Below are the code and all the weights of a small trained network. Each question names an input and a class and asks about switching units off, where a switched-off unit gives its printed mean instead of its output.

import numpy as np


def w(rows, s, z=0):
    codes = np.array(rows[::2]) - 128.0
    scale = np.full(codes.shape[1], s)
    scale[-1] = z or s
    return codes * scale


def norm(h):
    return h / np.sqrt((h * h).mean(-1, keepdims=True) + 1e-5)


def f(y):
    return np.maximum(y, 0)


def log_softmax(a):
    a = a - a.max(-1, keepdims=True)
    return a - np.log(np.exp(a).sum(-1, keepdims=True))


def net(x, mask):
    res = np.array(x, float).reshape(1, 8) / 4 @ E
    u = 0
    for l in range(2):
        y = f(norm(res) @ A[l][:, :-1].T + A[l][:, -1])
        res = res + np.where(mask[u : u + 13], y, B[l][:, -1]) @ B[l][:, :-1]
        u += 13
    return log_softmax(norm(res)[-1] @ U[:, :-1].T + U[:, -1])


A, B = {}, {}
E = w([
[128,129,127,128,129],'x0',
[105,113,94,228,173],'x1',
[128,128,127,127,128],'x2',
[129,127,128,127,128],'x3',
[128,129,127,128,128],'x4',
[128,128,128,128,128],'x5',
[110,161,197,113,221],'x6',
[250,168,105,143,151],'x7',
],0.012)
A[0] = w([
[102,125,86,88,104,36],'L0N1',
[111,91,123,195,182,147],'L0N2',
[84,109,89,157,100,2],'L0N3',
[121,94,78,249,88,112],'L0N4',
[114,118,144,172,175,71],'L0N5',
[91,113,158,106,160,52],'L0N6',
[44,70,112,160,150,121],'L0N7',
[104,140,130,100,79,44],'L0N8',
[101,193,148,86,205,107],'L0N9',
[90,77,84,128,85,37],'L0N10',
[154,60,49,102,46,140],'L0N11',
[66,117,157,75,92,113],'L0N12',
[59,101,135,132,118,138],'L0N13',
],0.013,0.0091)
B[0] = w([
[55,124,78,89,193,137],'L0N1',
[86,152,116,146,114,208],'L0N2',
[60,106,118,204,80,142],'L0N3',
[168,3,150,122,111,228],'L0N4',
[105,165,161,174,189,153],'L0N5',
[79,56,191,118,171,148],'L0N6',
[116,159,213,203,114,223],'L0N7',
[127,121,90,89,158,143],'L0N8',
[140,52,165,107,77,205],'L0N9',
[55,111,102,151,103,163],'L0N10',
[108,219,152,136,157,255],'L0N11',
[118,79,75,63,99,210],'L0N12',
[137,174,168,156,101,210],'L0N13',
],0.011,0.0081)
A[1] = w([
[151,159,205,76,110,49],'L1N1',
[4,140,128,86,87,42],'L1N2',
[64,158,129,154,54,49],'L1N3',
[174,116,183,139,146,164],'L1N4',
[190,198,99,148,109,48],'L1N5',
[181,111,82,245,220,79],'L1N6',
[105,178,138,185,208,62],'L1N7',
[131,73,172,131,201,91],'L1N8',
[168,56,64,133,132,11],'L1N9',
[92,153,105,187,213,89],'L1N10',
[140,219,136,149,84,1],'L1N11',
[111,224,100,109,71,102],'L1N12',
[200,170,171,31,71,146],'L1N13',
],0.013,0.0062)
B[1] = w([
[204,110,130,180,113,183],'L1N1',
[216,97,47,34,183,208],'L1N2',
[133,163,67,138,175,183],'L1N3',
[151,140,77,123,190,202],'L1N4',
[58,106,189,139,53,167],'L1N5',
[143,109,96,59,97,194],'L1N6',
[78,224,99,12,173,156],'L1N7',
[122,192,61,101,63,172],'L1N8',
[237,61,106,134,74,140],'L1N9',
[148,147,134,60,156,154],'L1N10',
[122,214,175,131,3,148],'L1N11',
[121,217,31,91,102,182],'L1N12',
[89,134,167,203,160,254],'L1N13',
],0.011,0.0096)
U = w([
[117,181,35,49,149,255],'0',
[117,17,195,29,115,64],'1',
[29,71,108,250,60,103],'2',
[7,165,199,152,206,72],'3',
[126,234,140,199,28,58],'4',
[207,127,209,186,183,118],'5',
[192,36,76,155,57,121],'6',
],0.025,0.0046)

Each question gives the input, the list of numbers given to net, and the class t.
The units are the neurons (one row each of A and B). Each row of codes is followed by its name. A weight is (code - 128) times the scale printed after its matrix; where a second scale follows, it is the last column's (A, B and U).
mask holds one flag per neuron, layer by layer. A switched-off neuron (its flag False) gives its mean, the last column of its row in B, instead of its output. The means were averaged over made-up inputs and are rounded, as every weight is.
A unit's drop is (log p(t) with every unit on - log p(t) with that unit switched off) / (log p(t) with every unit on - log p(t) with every unit switched off).
The circuit of an input: a set's keep is (log p(t) with only the set's units on - log p(t) with every unit switched off) / (log p(t) with every unit on - log p(t) with every unit switched off). Starting from the 12 units with the biggest drops (on a tie, the unit counted first), units are removed one at a time, each time the one whose removal leaves the highest keep (on an exact tie, the one counted first), for as long as the keep stays at least 0.8.
circuit, biggest first: the units of the circuit, biggest drop first
unit that matters most: the unit with the biggest drop
k most important neurons: the k neurons with the biggest drops, biggest first
k most important neurons of layer l: the k neurons of layer l with the biggest drops, biggest first
drop when u is switched off: that unit's drop, to one decimal
input [-6,1,-4,-2,1,3,0,3], class 6: circuit, biggest first : [L0N11]
input [-2,7,-4,7,4,8,0,1], class 6: 2 most important neurons : [L0N4, L0N11]
input [0,8,-6,-2,-8,0,1,-1], class 3: 2 most important neurons : [L0N5, L1N7]
input [-3,-6,-4,0,2,-3,1,6], class 5: 2 most important neurons : [L0N11, L0N2]
input [5,0,4,-8,1,-1,4,1], class 5: 4 most important neurons : [L0N9, L0N12, L1N12, L0N4]
input [7,0,-1,3,7,8,3,-7], class 1: 4 most important neurons : [L0N12, L1N2, L1N13, L0N11]
input [5,0,-5,7,-7,-3,-4,5], class 4: 2 most important neurons : [L0N11, L0N9]
input [3,8,4,1,5,2,1,-7], class 3: 3 most important neurons of layer 0 : [L0N9, L0N5, L0N7]
input [1,-7,5,-3,-3,-2,6,2], class 5: 3 most important neurons : [L1N13, L1N1, L0N4]
input [-8,8,-7,-3,6,7,1,2], class 0: 3 most important neurons : [L0N5, L1N7, L0N9]
input [7,-3,1,-3,6,7,-5,1], class 4: 2 most important neurons : [L1N11, L0N11]
input [-3,-5,2,-6,-6,6,1,7], class 5: 3 most important neurons : [L0N11, L0N2, L0N13]
input [-2,7,-1,-6,1,0,0,1], class 6: 4 most important neurons of layer 1 : [L1N6, L1N13, L1N10, L1N5]
input [3,-1,-3,2,7,-4,1,-5], class 1: unit that matters most : L0N12
input [5,2,-6,0,1,2,0,3], class 6: 2 most important neurons : [L0N11, L0N4]
input [-4,-5,0,-8,3,-6,-1,1], class 4: 2 most important neurons : [L1N13, L0N4]
input [-7,0,-1,0,0,0,-8,-6], class 0: 2 most important neurons : [L1N2, L0N11]
input [-1,-6,-8,8,-7,7,1,5], class 5: 3 most important neurons : [L0N11, L0N2, L0N13]
input [-1,-2,-7,6,-6,5,0,1], class 4: 2 most important neurons of layer 0 : [L0N4, L0N9]
input [0,-8,5,-2,-4,-8,-1,8], class 4: unit that matters most : L0N4
input [1,0,5,1,-2,-5,-8,8], class 4: 2 most important neurons of layer 1 : [L1N2, L1N5]
input [7,-7,8,4,7,7,-4,1], class 4: 2 most important neurons of layer 1 : [L1N13, L1N11]
input [0,-4,4,-8,-2,1,2,6], class 5: drop when L0N11 is switched off : 0.2
input [0,-6,8,3,8,-4,5,2], class 5: drop when L1N13 is switched off : 0.1
input [2,8,-7,-3,-4,2,-7,2], class 6: drop when L0N4 is switched off : 4.9
